Here is a tiny trained network, its code and every weight. The questions are about switching its units off for an input and a target symbol, where a switched-off unit gives its printed mean instead of its output.

import numpy as np


def w(rows, s, z=0):
    codes = np.array(rows[::2]) - 128.0
    scale = np.full(codes.shape[1], s)
    scale[-1] = z or s
    return codes * scale


def norm(h):
    return h / np.sqrt((h * h).mean(-1, keepdims=True) + 1e-5)


def f(y):
    return y / 2 * (1 + np.tanh(0.7978845608 * (y + 0.044715 * y**3)))


def softmax(a):
    e = np.exp(a - a.max(-1, keepdims=True))
    return e / e.sum(-1, keepdims=True)


def log_softmax(a):
    a = a - a.max(-1, keepdims=True)
    return a - np.log(np.exp(a).sum(-1, keepdims=True))


def net(x, mask):
    ids = ['αδεζητ'.index(c) for c in x.split()]
    T = len(ids)
    res = E[ids] + P[:T]
    r = norm(res)
    for j in range(2):
        rows = slice(2 * j, 2 * j + 2)
        q, k, v = (r @ M[0][rows].T for M in (Q, K, V))
        z = softmax(np.where(np.tri(T) > 0, q @ k.T / 2**0.5, -1e9)) @ v
        o = O[0][rows]
        res = res + np.where(mask[j], z, o[:, -1]) @ o[:, :-1]
    y = f(norm(res) @ A[0][:, :-1].T + A[0][:, -1])
    res = res + np.where(mask[2:18], y, B[0][:, -1]) @ B[0][:, :-1]
    return log_softmax(norm(res)[-1] @ U[:, :-1].T + U[:, -1])


Q, K, V, O, A, B = {}, {}, {}, {}, {}, {}
E = w([
[89,135,160,62],'α',
[120,137,115,125],'δ',
[79,149,131,92],'ε',
[99,5,72,71],'ζ',
[148,144,163,166],'η',
[98,130,141,98],'τ',
],0.024)
P = w([
[171,98,109,102],'0',
[74,127,123,161],'1',
[198,11,190,12],'2',
[87,100,69,90],'3',
[254,155,186,63],'4',
[75,107,84,110],'5',
],0.009)
Q[0] = w([
[129,183,201,226],'head 0',
[127,188,195,128],'head 0',
[214,142,102,104],'head 1',
[137,2,124,151],'head 1',
],0.022)
K[0] = w([
[186,162,173,229],'head 0',
[120,218,141,188],'head 0',
[106,160,135,180],'head 1',
[250,95,56,116],'head 1',
],0.021)
V[0] = w([
[192,50,167,49],'head 0',
[146,167,141,181],'head 0',
[161,191,118,180],'head 1',
[80,127,248,152],'head 1',
],0.011)
O[0] = w([
[113,194,197,94,198],'head 0',
[97,84,9,44,30],'head 0',
[42,98,85,79,2],'head 1',
[85,163,254,166,149],'head 1',
],0.0088,0.0083)
A[0] = w([
[47,251,64,215,34],'neuron 0',
[62,7,127,131,3],'neuron 1',
[63,92,169,122,32],'neuron 2',
[199,122,206,156,145],'neuron 3',
[189,120,108,65,176],'neuron 4',
[205,119,73,209,34],'neuron 5',
[57,151,158,126,115],'neuron 6',
[151,175,79,42,152],'neuron 7',
[151,167,117,70,214],'neuron 8',
[125,189,130,83,177],'neuron 9',
[115,121,152,114,127],'neuron 10',
[104,87,193,131,81],'neuron 11',
[89,148,173,85,147],'neuron 12',
[77,107,62,182,125],'neuron 13',
[123,100,181,114,46],'neuron 14',
[157,153,176,174,123],'neuron 15',
],0.013,0.0018)
B[0] = w([
[223,223,129,225,147],'neuron 0',
[129,91,250,140,139],'neuron 1',
[75,109,83,108,147],'neuron 2',
[153,131,84,61,250],'neuron 3',
[107,206,101,177,149],'neuron 4',
[90,170,134,107,140],'neuron 5',
[107,156,88,120,176],'neuron 6',
[144,167,101,229,132],'neuron 7',
[98,150,129,217,152],'neuron 8',
[100,126,156,178,170],'neuron 9',
[125,125,112,142,149],'neuron 10',
[100,108,89,137,183],'neuron 11',
[121,114,112,180,201],'neuron 12',
[154,154,164,17,130],'neuron 13',
[143,138,93,141,170],'neuron 14',
[140,69,128,118,210],'neuron 15',
],0.018,0.011)
U = w([
[134,192,189,8,186],'α',
[129,179,123,157,234],'δ',
[180,72,48,58,26],'ε',
[230,179,165,100,2],'ζ',
[52,113,117,73,165],'η',
[180,74,223,85,165],'τ',
],0.012,0.0017)

Each question gives the input, a string of symbols that net reads in full, and the target symbol t.
The units are the heads (2 rows each of Q, K, V and O) and the neurons (one row each of A and B). Each row of codes is followed by its name. A weight is (code - 128) times the scale printed after its matrix; where a second scale follows, it is the last column's (O, A, B and U).
mask holds one flag per unit, heads first, then neurons. A switched-off unit (its flag False) gives its mean, the last column of its rows in O or B, instead of its output. The means were averaged over made-up inputs and are rounded, as every weight is.
A unit's drop is (log p(t) with every unit on - log p(t) with that unit switched off) / (log p(t) with every unit on - log p(t) with every unit switched off).
The circuit of an input: a set's keep is (log p(t) with only the set's units on - log p(t) with every unit switched off) / (log p(t) with every unit on - log p(t) with every unit switched off). Starting from the 12 units with the biggest drops (on a tie, the unit counted first), units are removed one at a time, each time the one whose removal leaves the highest keep (on an exact tie, the one counted first), for as long as the keep stays at least 0.8.
units of the circuit, in order: the units of the circuit, biggest drop first
unit that matters most: the unit with the biggest drop
top k neurons: the k neurons with the biggest drops, biggest first
which heads matter: for each layer, one digit per head in row order, 1 if its drop is at least 0.15 and else 0, layers parted by /
drop of u: that unit's drop, to one decimal
input α τ ε ε α, target τ: units of the circuit, in order	head 1; neuron 15; head 0
input ε ε δ τ α, target ε: top 2 neurons	neuron 3; neuron 0
input ε ε ε ζ δ, target ε: units of the circuit, in order	head 0; neuron 0
input η ε ε, target η: which heads matter	00
input η α τ δ α, target τ: which heads matter	11
input ζ η η α, target η: units of the circuit, in order	neuron 0; neuron 12
input ε ζ ε, target ε: top 2 neurons	neuron 3; neuron 0
input δ ε ζ, target δ: unit that matters most	head 1
input τ α ε, target τ: top 2 neurons	neuron 4; neuron 15
input ζ α δ ζ ε ζ, target τ: drop of neuron 1	1.2
input η α τ, target η: drop of head 1	0.6
input δ ζ α, target δ: drop of head 1	0.9
input δ ε ε, target δ: drop of head 1	0.8
input τ ε ε ζ δ, target ε: unit that matters most	head 0
